What each symbol does to the points:
* | + $
q390 | q712 q712
q256 | q76 q696
q867 | q926 q553
q553 | q996 q237
q836 | q948 q521
q8 | q256 q890
q550 | q237 q738
q648 | q397 q568
q738 | q485 q8
q51 | q867 q397
q568 | q550 q170
q485 | q836 q669
q669 | q521 q926
q926 | q51 q648
q996 | q237 q390
q521 | q890 q890
q237 | q390 q237
q170 | q712 q890
q696 | q485 q521
q890 | q696 q867
q76 | q485 q836
q613 | q669 q926
q712 | q568 q836
q948 | q712 q256
q397 | q553 q550

In the rows, 62 stands for zero.

Point, then a row for it; each showing differs a little:
q170 [63, 65, 69, 60, 44, 66, 68, 59, 63, 62, 64, 63, 39, 122, 70]
q867 [87, 58, 59, 63, 69, 61, 39, 56, 65, 61, 61, 77, 114, 50, 49]
q553 [119, 64, 64, 61, 73, 58, 66, 65, 62, 61, 66, 81, 60, 34, 66]
q867 [96, 62, 66, 62, 69, 63, 41, 67, 60, 68, 62, 68, 116, 47, 45]
q996 [113, 65, 50, 67, 62, 60, 75, 65, 66, 83, 60, 81, 33, 35, 66]
q485 [7, 65, 60, 66, 73, 64, 66, 65, 65, 63, 61, 39, 58, 39, 63]
q390 [99, 61, 42, 65, 49, 60, 77, 66, 64, 89, 65, 76, 21, 67, 74]
q550 [93, 63, 97, 64, 85, 59, 67, 60, 64, 19, 66, 77, 55, 67, 64]
q738 [48, 62, 94, 61, 92, 64, 67, 63, 63, 17, 63, 58, 60, 49, 66]
q76 [7, 64, 55, 65, 68, 56, 73, 57, 61, 69, 65, 42, 43, 46, 65]
q890 [4, 57, 72, 62, 75, 62, 61, 64, 59, 44, 61, 41, 68, 55, 59]
q8 [33, 67, 92, 68, 91, 65, 68, 64, 63, 22, 66, 49, 53, 45, 68]
q738 [44, 61, 89, 67, 91, 61, 66, 62, 64, 20, 58, 54, 55, 48, 63]
q568 [82, 62, 79, 62, 51, 60, 65, 63, 65, 38, 60, 69, 53, 121, 65]
q76 [6, 65, 57, 64, 64, 59, 73, 58, 60, 66, 63, 38, 45, 49, 67]
q926 [73, 58, 48, 65, 46, 67, 38, 64, 58, 82, 61, 70, 118, 69, 45]
q867 [90, 63, 61, 62, 67, 64, 44, 61, 62, 64, 61, 73, 110, 47, 49]
q568 [82, 64, 75, 63, 53, 67, 66, 63, 65, 39, 56, 70, 51, 119, 65]
q890 [3, 59, 74, 61, 78, 62, 63, 54, 59, 41, 61, 38, 69, 57, 62]
q696 [7, 62, 68, 60, 77, 64, 61, 61, 60, 58, 66, 40, 55, 39, 63]
q170 [57, 63, 68, 65, 42, 64, 75, 64, 65, 56, 61, 63, 44, 122, 69]
q948 [25, 63, 48, 56, 45, 62, 79, 63, 59, 83, 59, 46, 26, 82, 73]
q237 [111, 67, 57, 62, 69, 66, 74, 61, 64, 65, 61, 86, 33, 34, 72]
q390 [96, 66, 43, 63, 43, 63, 81, 65, 65, 87, 59, 79, 23, 64, 75]
q890 [3, 61, 80, 64, 74, 59, 56, 63, 62, 42, 61, 41, 70, 54, 60]
q613 [55, 63, 40, 61, 44, 59, 42, 60, 61, 94, 61, 62, 109, 63, 46]
q890 [8, 58, 73, 57, 79, 64, 61, 60, 62, 45, 61, 45, 69, 48, 62]
q170 [57, 60, 64, 65, 40, 63, 71, 62, 62, 55, 62, 62, 44, 121, 76]
q926 [71, 53, 44, 64, 50, 63, 43, 66, 63, 83, 62, 66, 114, 71, 45]
q738 [44, 62, 93, 60, 91, 56, 61, 63, 59, 17, 67, 56, 53, 44, 69]
q890 [3, 59, 77, 63, 79, 56, 59, 61, 61, 45, 61, 41, 68, 54, 58]
q712 [73, 65, 48, 60, 36, 62, 74, 62, 61, 88, 65, 64, 23, 102, 76]
q926 [74, 58, 46, 63, 51, 65, 40, 64, 63, 80, 60, 69, 118, 69, 42]
q926 [78, 58, 50, 58, 49, 64, 42, 59, 62, 80, 60, 64, 119, 67, 49]
q51 [89, 64, 68, 61, 69, 64, 38, 64, 63, 54, 66, 75, 113, 65, 50]
q170 [59, 68, 70, 63, 48, 64, 73, 62, 63, 56, 67, 59, 45, 119, 67]
q170 [60, 61, 70, 63, 43, 63, 68, 59, 61, 62, 65, 58, 43, 120, 69]
q890 [6, 60, 74, 61, 75, 63, 60, 63, 61, 44, 62, 41, 67, 53, 57]

From each start, follow one symbol. Which point do you reach?
Answers are names.
start [47, 64, 94, 56, 93, 64, 64, 64, 61, 20, 65, 59, 57, 51, 64]
$: q8
start [70, 66, 45, 63, 36, 63, 82, 64, 67, 81, 64, 65, 23, 101, 76]
+: q568
start [80, 58, 76, 62, 52, 57, 64, 64, 61, 42, 60, 72, 52, 122, 69]
+: q550
start [89, 60, 62, 61, 70, 61, 43, 65, 61, 60, 63, 78, 114, 50, 46]
+: q926
start [61, 60, 68, 59, 43, 60, 68, 59, 63, 56, 64, 63, 40, 124, 70]
+: q712
start [42, 64, 96, 59, 86, 62, 65, 61, 63, 13, 65, 57, 53, 48, 66]
+: q485
start [105, 63, 46, 62, 61, 62, 78, 64, 66, 84, 58, 84, 34, 37, 71]
+: q237
start [9, 64, 56, 60, 64, 61, 71, 59, 65, 69, 64, 39, 42, 50, 69]
+: q485
start [113, 67, 56, 62, 72, 61, 73, 63, 62, 71, 69, 84, 30, 35, 75]
$: q237
start [7, 61, 48, 58, 61, 61, 62, 64, 61, 84, 60, 41, 75, 48, 57]
$: q890
start [3, 64, 55, 62, 60, 61, 61, 66, 61, 79, 65, 37, 67, 44, 60]
+: q890
start [96, 69, 45, 66, 47, 64, 74, 63, 60, 86, 60, 73, 23, 67, 77]
$: q712
start [58, 67, 63, 62, 43, 65, 73, 64, 69, 55, 62, 60, 39, 124, 66]
+: q712
start [87, 62, 73, 59, 53, 58, 64, 58, 59, 41, 60, 69, 51, 122, 69]
+: q550
start [92, 61, 60, 58, 68, 63, 45, 57, 61, 63, 65, 77, 114, 45, 41]
$: q553
start [91, 66, 91, 65, 86, 60, 64, 66, 60, 22, 60, 74, 56, 62, 61]
+: q237
start [6, 59, 75, 59, 79, 56, 61, 55, 62, 44, 57, 40, 67, 55, 60]
$: q867
start [111, 68, 58, 64, 71, 63, 74, 64, 61, 66, 63, 85, 33, 35, 70]
+: q390
start [57, 67, 64, 59, 42, 61, 69, 58, 62, 56, 59, 62, 38, 118, 71]
+: q712
start [44, 63, 92, 60, 94, 62, 66, 65, 62, 15, 65, 56, 49, 47, 67]
+: q485
start [109, 64, 50, 68, 62, 63, 71, 62, 60, 83, 59, 84, 36, 34, 74]
$: q390
start [9, 68, 75, 67, 76, 69, 76, 64, 63, 49, 63, 40, 39, 48, 69]
+: q76
start [109, 65, 57, 61, 67, 61, 75, 61, 60, 70, 63, 84, 34, 35, 71]
$: q237
start [112, 65, 62, 60, 68, 61, 75, 58, 60, 69, 61, 88, 38, 34, 69]
$: q237
start [94, 63, 79, 66, 57, 62, 50, 63, 62, 40, 61, 80, 93, 100, 50]
$: q568
start [109, 61, 83, 60, 77, 62, 55, 65, 62, 28, 62, 77, 84, 64, 52]
$: q550
start [111, 67, 60, 66, 70, 63, 74, 61, 58, 67, 63, 82, 35, 34, 71]
+: q390
start [115, 62, 59, 64, 70, 62, 73, 60, 63, 68, 63, 79, 34, 32, 71]
$: q237
start [111, 59, 49, 64, 62, 60, 74, 59, 64, 79, 60, 81, 38, 40, 71]
$: q390
start [90, 65, 93, 61, 84, 65, 66, 63, 64, 23, 63, 79, 53, 67, 69]
+: q237
start [114, 64, 55, 64, 72, 61, 72, 63, 65, 64, 62, 83, 34, 32, 71]
+: q390
start [94, 59, 67, 61, 63, 61, 44, 60, 61, 54, 62, 72, 118, 60, 46]
+: q867
start [90, 60, 57, 60, 65, 62, 45, 61, 61, 62, 63, 73, 110, 46, 47]
$: q553
start [0, 56, 76, 63, 76, 58, 58, 60, 63, 48, 61, 36, 71, 55, 61]
$: q867
start [41, 61, 92, 63, 92, 60, 67, 62, 65, 22, 58, 53, 53, 49, 69]
+: q485
start [113, 63, 60, 65, 70, 64, 70, 62, 68, 72, 62, 81, 34, 36, 70]
$: q237
start [44, 57, 98, 64, 94, 60, 62, 64, 63, 18, 60, 51, 53, 46, 64]
+: q485
start [7, 57, 73, 60, 77, 60, 62, 64, 61, 44, 56, 40, 72, 54, 60]
+: q696
start [67, 64, 48, 64, 34, 64, 73, 63, 63, 80, 64, 68, 29, 99, 73]
+: q568
start [38, 59, 38, 61, 44, 63, 49, 62, 62, 97, 59, 56, 105, 54, 45]
$: q926
start [110, 63, 52, 63, 62, 61, 67, 59, 61, 78, 62, 78, 34, 37, 71]
+: q237
start [9, 60, 76, 61, 78, 59, 58, 59, 62, 44, 65, 45, 69, 50, 59]
$: q867
start [109, 61, 52, 66, 59, 63, 74, 61, 65, 79, 62, 78, 37, 37, 69]
$: q390
start [81, 61, 77, 65, 51, 63, 67, 63, 60, 39, 59, 66, 51, 117, 64]
$: q170
start [8, 64, 54, 62, 59, 65, 61, 64, 58, 82, 61, 38, 74, 49, 56]
+: q890
start [6, 62, 67, 57, 70, 65, 64, 61, 63, 56, 61, 36, 58, 37, 64]
+: q485
start [94, 65, 95, 60, 86, 61, 68, 60, 60, 17, 69, 77, 54, 67, 64]
+: q237
start [95, 65, 94, 64, 81, 61, 70, 61, 67, 17, 64, 73, 52, 62, 67]
+: q237
start [112, 66, 57, 59, 71, 61, 73, 61, 63, 69, 63, 79, 35, 36, 70]
+: q390
start [45, 55, 39, 58, 50, 63, 49, 63, 64, 94, 62, 57, 100, 53, 50]
$: q926
start [17, 67, 43, 60, 46, 60, 74, 61, 63, 86, 66, 43, 35, 71, 71]
+: q948
start [90, 59, 62, 60, 65, 65, 42, 64, 62, 64, 59, 71, 111, 47, 46]
+: q926
start [7, 63, 78, 62, 77, 56, 54, 64, 64, 45, 57, 42, 68, 52, 60]
+: q696
start [3, 67, 67, 63, 78, 64, 64, 67, 64, 56, 60, 41, 60, 41, 65]
+: q485
start [111, 63, 48, 67, 62, 59, 74, 59, 59, 82, 59, 79, 36, 39, 74]
$: q390
start [95, 64, 69, 59, 63, 64, 44, 63, 58, 55, 61, 77, 119, 67, 45]
+: q867
start [90, 60, 69, 55, 64, 65, 46, 63, 64, 51, 62, 76, 117, 65, 49]
+: q867
start [83, 63, 77, 65, 49, 65, 65, 61, 62, 42, 56, 68, 51, 120, 64]
$: q170
start [89, 65, 93, 63, 83, 62, 67, 61, 67, 17, 64, 73, 53, 66, 68]
$: q738
start [71, 63, 49, 66, 33, 62, 77, 66, 61, 83, 64, 65, 28, 102, 75]
+: q568
start [3, 59, 51, 55, 61, 65, 60, 65, 60, 80, 61, 37, 72, 53, 62]
+: q890
start [111, 57, 46, 59, 59, 61, 72, 61, 65, 80, 61, 83, 36, 40, 71]
$: q390
start [112, 66, 55, 57, 70, 66, 73, 60, 63, 71, 63, 82, 36, 34, 71]
$: q237
start [67, 64, 48, 65, 39, 67, 75, 63, 62, 83, 66, 63, 26, 94, 75]
+: q568
start [7, 59, 77, 65, 75, 61, 61, 57, 59, 44, 62, 39, 68, 52, 61]
+: q696
start [118, 60, 63, 61, 80, 62, 61, 63, 60, 57, 66, 82, 58, 30, 62]
$: q237
start [91, 57, 60, 64, 69, 62, 42, 60, 62, 65, 64, 77, 115, 42, 46]
+: q926
start [61, 65, 67, 62, 46, 59, 69, 64, 63, 56, 62, 57, 41, 123, 64]
+: q712
start [10, 62, 67, 62, 74, 63, 75, 67, 62, 52, 58, 42, 42, 46, 72]
$: q696
start [80, 60, 79, 58, 55, 64, 63, 63, 60, 42, 58, 70, 52, 121, 67]
$: q170
start [10, 62, 73, 63, 81, 67, 68, 67, 64, 49, 61, 41, 37, 48, 70]
+: q76
start [67, 63, 46, 66, 36, 66, 75, 63, 65, 85, 68, 63, 25, 104, 71]
+: q568
start [112, 56, 82, 64, 80, 60, 54, 65, 62, 32, 59, 78, 86, 67, 53]
$: q550
start [10, 60, 75, 59, 76, 62, 65, 58, 65, 45, 56, 41, 72, 55, 65]
+: q696
start [5, 59, 77, 61, 76, 63, 59, 62, 60, 40, 60, 42, 72, 52, 58]
$: q867
start [6, 62, 69, 59, 73, 65, 65, 67, 63, 56, 63, 34, 58, 37, 63]
+: q485
start [59, 64, 66, 62, 39, 61, 71, 65, 64, 53, 62, 58, 42, 121, 66]
+: q712
start [109, 62, 48, 65, 65, 65, 71, 58, 61, 80, 54, 80, 34, 41, 69]
+: q237
start [28, 62, 47, 58, 46, 58, 75, 64, 63, 80, 63, 48, 25, 81, 79]
+: q712
start [77, 62, 76, 63, 56, 65, 67, 56, 61, 39, 61, 74, 49, 124, 62]
$: q170
start [59, 59, 63, 60, 46, 63, 67, 63, 63, 60, 62, 57, 40, 123, 65]
+: q712
start [119, 63, 62, 59, 73, 61, 64, 61, 59, 63, 60, 86, 60, 30, 58]
$: q237
start [7, 55, 77, 62, 75, 61, 56, 60, 65, 41, 59, 42, 70, 53, 60]
$: q867
start [96, 60, 39, 66, 46, 63, 81, 58, 61, 92, 63, 77, 24, 65, 71]
+: q712
start [8, 61, 52, 58, 61, 63, 57, 65, 59, 80, 61, 36, 75, 51, 57]
+: q890
start [93, 64, 94, 59, 83, 62, 66, 58, 66, 15, 68, 74, 52, 62, 63]
+: q237
start [112, 68, 58, 63, 71, 62, 70, 64, 63, 69, 62, 78, 37, 35, 74]
$: q237
start [76, 55, 51, 60, 48, 65, 47, 66, 61, 76, 62, 68, 118, 71, 48]
+: q51
start [80, 58, 48, 64, 47, 63, 46, 62, 61, 85, 61, 66, 115, 70, 46]
+: q51
start [111, 66, 58, 67, 71, 63, 74, 63, 62, 67, 60, 80, 38, 39, 73]
$: q237
start [95, 62, 41, 60, 47, 68, 79, 64, 65, 87, 59, 76, 24, 65, 73]
$: q712
start [22, 62, 50, 62, 42, 58, 80, 62, 60, 81, 61, 44, 25, 85, 72]
+: q712
start [95, 59, 63, 65, 67, 62, 38, 60, 57, 61, 58, 74, 114, 47, 46]
+: q926
start [96, 65, 97, 61, 87, 60, 65, 62, 66, 20, 65, 74, 50, 64, 64]
+: q237
start [94, 68, 96, 63, 82, 56, 67, 59, 64, 17, 66, 75, 53, 64, 64]
$: q738
start [30, 64, 88, 66, 90, 64, 65, 64, 63, 27, 67, 47, 55, 45, 65]
$: q890
start [62, 66, 69, 66, 46, 63, 68, 62, 63, 56, 63, 65, 38, 122, 67]
+: q712
start [9, 64, 70, 68, 73, 67, 70, 68, 64, 52, 65, 42, 41, 52, 73]
+: q76
start [44, 65, 92, 63, 91, 62, 61, 65, 63, 18, 62, 54, 54, 48, 70]
+: q485
start [18, 65, 46, 59, 44, 65, 74, 66, 68, 87, 63, 46, 39, 71, 74]
+: q948
start [61, 64, 65, 70, 48, 66, 72, 65, 67, 53, 63, 58, 41, 123, 70]
$: q890
start [69, 67, 49, 64, 38, 63, 78, 66, 67, 82, 61, 61, 25, 102, 73]
+: q568
start [79, 57, 78, 64, 50, 64, 66, 60, 58, 41, 57, 70, 48, 120, 67]
+: q550
start [6, 63, 75, 60, 81, 61, 59, 63, 62, 43, 62, 37, 69, 54, 57]
+: q696
start [26, 63, 90, 64, 92, 62, 67, 63, 66, 21, 65, 51, 50, 46, 62]
$: q890
start [95, 62, 43, 66, 46, 59, 78, 59, 58, 90, 63, 76, 23, 64, 75]
+: q712
start [6, 71, 57, 62, 65, 61, 69, 60, 66, 63, 65, 42, 45, 46, 75]
+: q485
start [19, 67, 46, 60, 50, 66, 68, 67, 59, 88, 64, 46, 34, 70, 76]
+: q948
start [44, 58, 94, 65, 92, 65, 67, 59, 63, 17, 55, 56, 52, 47, 66]
$: q8
start [4, 58, 78, 56, 77, 61, 60, 59, 60, 45, 59, 41, 68, 56, 60]
+: q696
start [45, 63, 40, 63, 51, 64, 50, 60, 62, 97, 61, 53, 106, 55, 47]
$: q926
start [78, 61, 46, 63, 50, 61, 42, 63, 58, 83, 60, 67, 114, 68, 46]
+: q51
start [19, 70, 45, 60, 41, 60, 71, 64, 58, 90, 63, 45, 35, 72, 66]
+: q948
start [17, 66, 44, 63, 48, 65, 73, 65, 65, 84, 69, 41, 33, 71, 71]
+: q948
start [114, 65, 62, 59, 69, 56, 74, 65, 60, 67, 61, 80, 37, 30, 72]
$: q237
